Here is a tiny trained network, its code and every weight. The questions are about switching its units off for an input and a target symbol, where a switched-off unit gives its printed mean instead of its output.

import numpy as np


def w(rows, s, z=0):
    codes = np.array(rows[::2]) - 128.0
    scale = np.full(codes.shape[1], s)
    scale[-1] = z or s
    return codes * scale


def f(y):
    return y / 2 * (1 + np.tanh(0.7978845608 * (y + 0.044715 * y**3)))


def softmax(a):
    e = np.exp(a - a.max(-1, keepdims=True))
    return e / e.sum(-1, keepdims=True)


def log_softmax(a):
    a = a - a.max(-1, keepdims=True)
    return a - np.log(np.exp(a).sum(-1, keepdims=True))


def net(x, mask):
    ids = ['ΓΠΣαζημξφω'.index(c) for c in x.split()]
    T = len(ids)
    res = E[ids] + P[:T]
    q, k, v = (res @ M[0].T for M in (Q, K, V))
    z = softmax(np.where(np.tri(T) > 0, q @ k.T / 4**0.5, -1e9)) @ v
    res = res + np.where(mask[0], z, O[0][:, -1]) @ O[0][:, :-1]
    y = f(res @ A[0][:, :-1].T + A[0][:, -1])
    res = res + np.where(mask[1:25], y, B[0][:, -1]) @ B[0][:, :-1]
    return log_softmax(res[-1] @ U[:, :-1].T + U[:, -1])


Q, K, V, O, A, B = {}, {}, {}, {}, {}, {}
E = w([
[209,22,182,135,45,55,84],'Γ',
[113,188,85,7,71,175,161],'Π',
[191,38,151,106,171,90,153],'Σ',
[182,156,126,206,152,23,136],'α',
[72,93,125,164,105,150,186],'ζ',
[180,188,84,131,182,59,173],'η',
[165,201,192,77,112,144,104],'μ',
[197,135,115,240,14,103,151],'ξ',
[82,61,176,133,175,85,168],'φ',
[151,162,137,161,173,185,150],'ω',
],0.019)
P = w([
[150,105,80,126,114,111,28],'0',
[40,12,75,67,111,195,180],'1',
[188,173,129,65,72,29,209],'2',
[152,127,128,169,108,190,50],'3',
[68,60,53,58,182,163,168],'4',
[252,124,114,76,34,16,193],'5',
[111,118,153,254,112,243,142],'6',
[85,77,15,28,205,123,160],'7',
],0.0092)
Q[0] = w([
[149,106,226,41,140,76,51],'H1',
[177,183,198,174,128,202,79],'H1',
[43,185,145,121,44,25,44],'H1',
[164,229,142,167,53,2,188],'H1',
],0.0082)
K[0] = w([
[195,60,172,20,142,112,12],'H1',
[177,255,185,103,131,193,52],'H1',
[74,201,42,125,77,31,79],'H1',
[96,93,6,130,109,48,75],'H1',
],0.0078)
V[0] = w([
[28,159,241,215,110,93,66],'H1',
[150,66,140,101,111,129,193],'H1',
[110,110,55,177,143,196,117],'H1',
[89,188,153,100,52,3,173],'H1',
],0.0065)
O[0] = w([
[116,107,160,111,88,138,91,11],'H1',
[89,157,46,32,227,1,209,248],'H1',
[72,52,63,192,137,152,238,168],'H1',
[33,238,81,114,141,53,179,2],'H1',
],0.0068,0.0041)
A[0] = w([
[118,101,57,252,39,178,60,130],'N1',
[35,72,187,46,234,218,121,118],'N2',
[44,124,42,121,133,84,138,186],'N3',
[149,94,102,225,34,142,41,214],'N4',
[124,200,81,127,75,82,233,38],'N5',
[185,117,100,125,192,99,121,158],'N6',
[69,145,98,111,89,235,164,156],'N7',
[214,129,30,180,104,137,136,114],'N8',
[207,93,161,45,205,127,232,148],'N9',
[201,131,177,210,78,52,63,2],'N10',
[159,63,124,254,33,143,58,20],'N11',
[118,125,177,130,225,69,123,147],'N12',
[155,102,156,140,152,101,187,128],'N13',
[240,105,133,182,125,130,85,119],'N14',
[110,72,84,120,135,117,194,134],'N15',
[109,219,102,95,213,42,200,122],'N16',
[208,196,109,174,159,36,139,206],'N17',
[131,72,147,170,163,142,188,119],'N18',
[15,223,231,222,149,151,165,82],'N19',
[15,42,117,77,157,160,142,115],'N20',
[108,130,66,9,182,86,106,75],'N21',
[144,144,52,35,95,128,231,178],'N22',
[100,87,17,72,120,145,133,76],'N23',
[101,212,157,215,96,192,3,73],'N24',
],0.0086,0.0067)
B[0] = w([
[136,85,34,111,115,205,104,167],'N1',
[90,82,117,47,145,102,50,186],'N2',
[168,189,158,189,110,129,70,173],'N3',
[166,142,105,89,179,173,93,168],'N4',
[181,57,125,63,184,126,100,160],'N5',
[49,115,119,138,144,163,166,184],'N6',
[144,224,212,132,97,155,117,161],'N7',
[185,96,172,194,107,72,121,167],'N8',
[156,114,80,123,42,83,138,249],'N9',
[75,196,113,67,113,209,219,137],'N10',
[107,110,150,95,254,43,196,158],'N11',
[122,165,152,122,139,105,125,173],'N12',
[115,181,160,111,102,141,149,175],'N13',
[130,181,167,167,98,49,163,169],'N14',
[176,165,135,146,143,175,120,191],'N15',
[87,49,185,113,112,211,151,203],'N16',
[53,150,128,147,109,171,74,195],'N17',
[108,137,115,174,113,96,110,189],'N18',
[134,177,68,31,122,51,87,131],'N19',
[140,170,73,97,93,114,66,177],'N20',
[208,145,135,199,83,169,95,176],'N21',
[121,130,149,111,222,106,177,212],'N22',
[110,198,42,178,164,130,142,153],'N23',
[165,180,25,72,143,77,106,143],'N24',
],0.0079,0.017)
U = w([
[107,53,149,14,152,136,156,183],'Γ',
[152,138,157,143,92,157,193,172],'Π',
[207,132,163,183,46,53,108,134],'Σ',
[86,157,95,159,135,90,119,113],'α',
[157,65,85,152,2,232,54,134],'ζ',
[102,93,153,198,114,128,75,150],'η',
[182,138,127,87,90,129,102,2],'μ',
[101,62,20,79,117,102,158,44],'ξ',
[76,54,105,98,148,66,44,205],'φ',
[196,73,142,159,164,115,66,102],'ω',
],0.01,0.005)

Each question gives the input, a string of symbols that net reads in full, and the target symbol t.
The units are the heads (4 rows each of Q, K, V and O) and the neurons (one row each of A and B). Each row of codes is followed by its name. A weight is (code - 128) times the scale printed after its matrix; where a second scale follows, it is the last column's (O, A, B and U).
mask holds one flag per unit, heads first, then neurons. A switched-off unit (its flag False) gives its mean, the last column of its rows in O or B, instead of its output. The means were averaged over made-up inputs and are rounded, as every weight is.
A unit's drop is (log p(t) with every unit on - log p(t) with that unit switched off) / (log p(t) with every unit on - log p(t) with every unit switched off).
The circuit of an input: a set's keep is (log p(t) with only the set's units on - log p(t) with every unit switched off) / (log p(t) with every unit on - log p(t) with every unit switched off). Starting from the 12 units with the biggest drops (on a tie, the unit counted first), units are removed one at a time, each time the one whose removal leaves the highest keep (on an exact tie, the one counted first), for as long as the keep stays at least 0.8.
circuit, biggest first: the units of the circuit, biggest drop first
most important unit: the unit with the biggest drop
k most important neurons: the k neurons with the biggest drops, biggest first
drop when u is switched off: that unit's drop, to one decimal
input Σ ω ω Σ, target Σ: circuit, biggest first => N14; N16; N9
input Σ ω Σ, target Π: most important unit => N2
input Σ φ Γ, target Γ: circuit, biggest first => H1; N10; N16
input φ ω ω φ Γ, target Σ: circuit, biggest first => N16; N2
input φ μ ω φ φ φ φ ζ, target α: 2 most important neurons => N23; N22
input Σ Σ ω φ η, target Π: 4 most important neurons => N22; N16; N21; N2
input ω ω Σ ω μ φ, target Γ: 2 most important neurons => N16; N5
input ω ω φ Σ ζ Σ Π, target Π: circuit, biggest first => N7; N22
input ω ω ζ, target Γ: circuit, biggest first => N5; H1; N16
input ω ω ω η, target η: 2 most important neurons => N17; N9
input ω μ Γ Π, target Π: circuit, biggest first => N7; N2; N22
input ω Γ ξ, target Γ: circuit, biggest first => N5; H1; N16
input φ φ μ Σ Σ ω μ, target μ: circuit, biggest first => H1; N24; N19
input α Σ ζ ω ω Σ, target Π: 4 most important neurons => N16; N6; N22; N21
input ξ η η Σ Π, target μ: 4 most important neurons => N22; N21; N7; N3
input Σ ω ω Γ, target Γ: circuit, biggest first => N10; N11
input Π ω ω ω ζ, target α: circuit, biggest first => N23; N16; N3
input φ ζ α, target Γ: most important neuron => N16
input Σ ω η, target Γ: 3 most important neurons => N16; N5; N22
input Σ ζ ξ φ ω φ, target Π: 2 most important neurons => N2; N16
input φ ω ξ Σ Σ, target ξ: 2 most important neurons => N9; N6
input Σ ξ Π φ ω ζ, target Γ: 3 most important neurons => N5; N22; N16
input Σ Σ ω μ φ ζ Γ Σ, target ζ: drop when N16 is switched off => 0.4
input ω ω ξ ζ α, target η: drop when H1 is switched off => 0.1
input Σ Σ ξ φ η φ, target Π: drop when H1 is switched off => 0.3
input ω ω ζ φ ω ω Σ α, target η: 2 most important neurons => N17; N16
input φ μ ω Σ ω α, target Γ: drop when N5 is switched off => 0.4
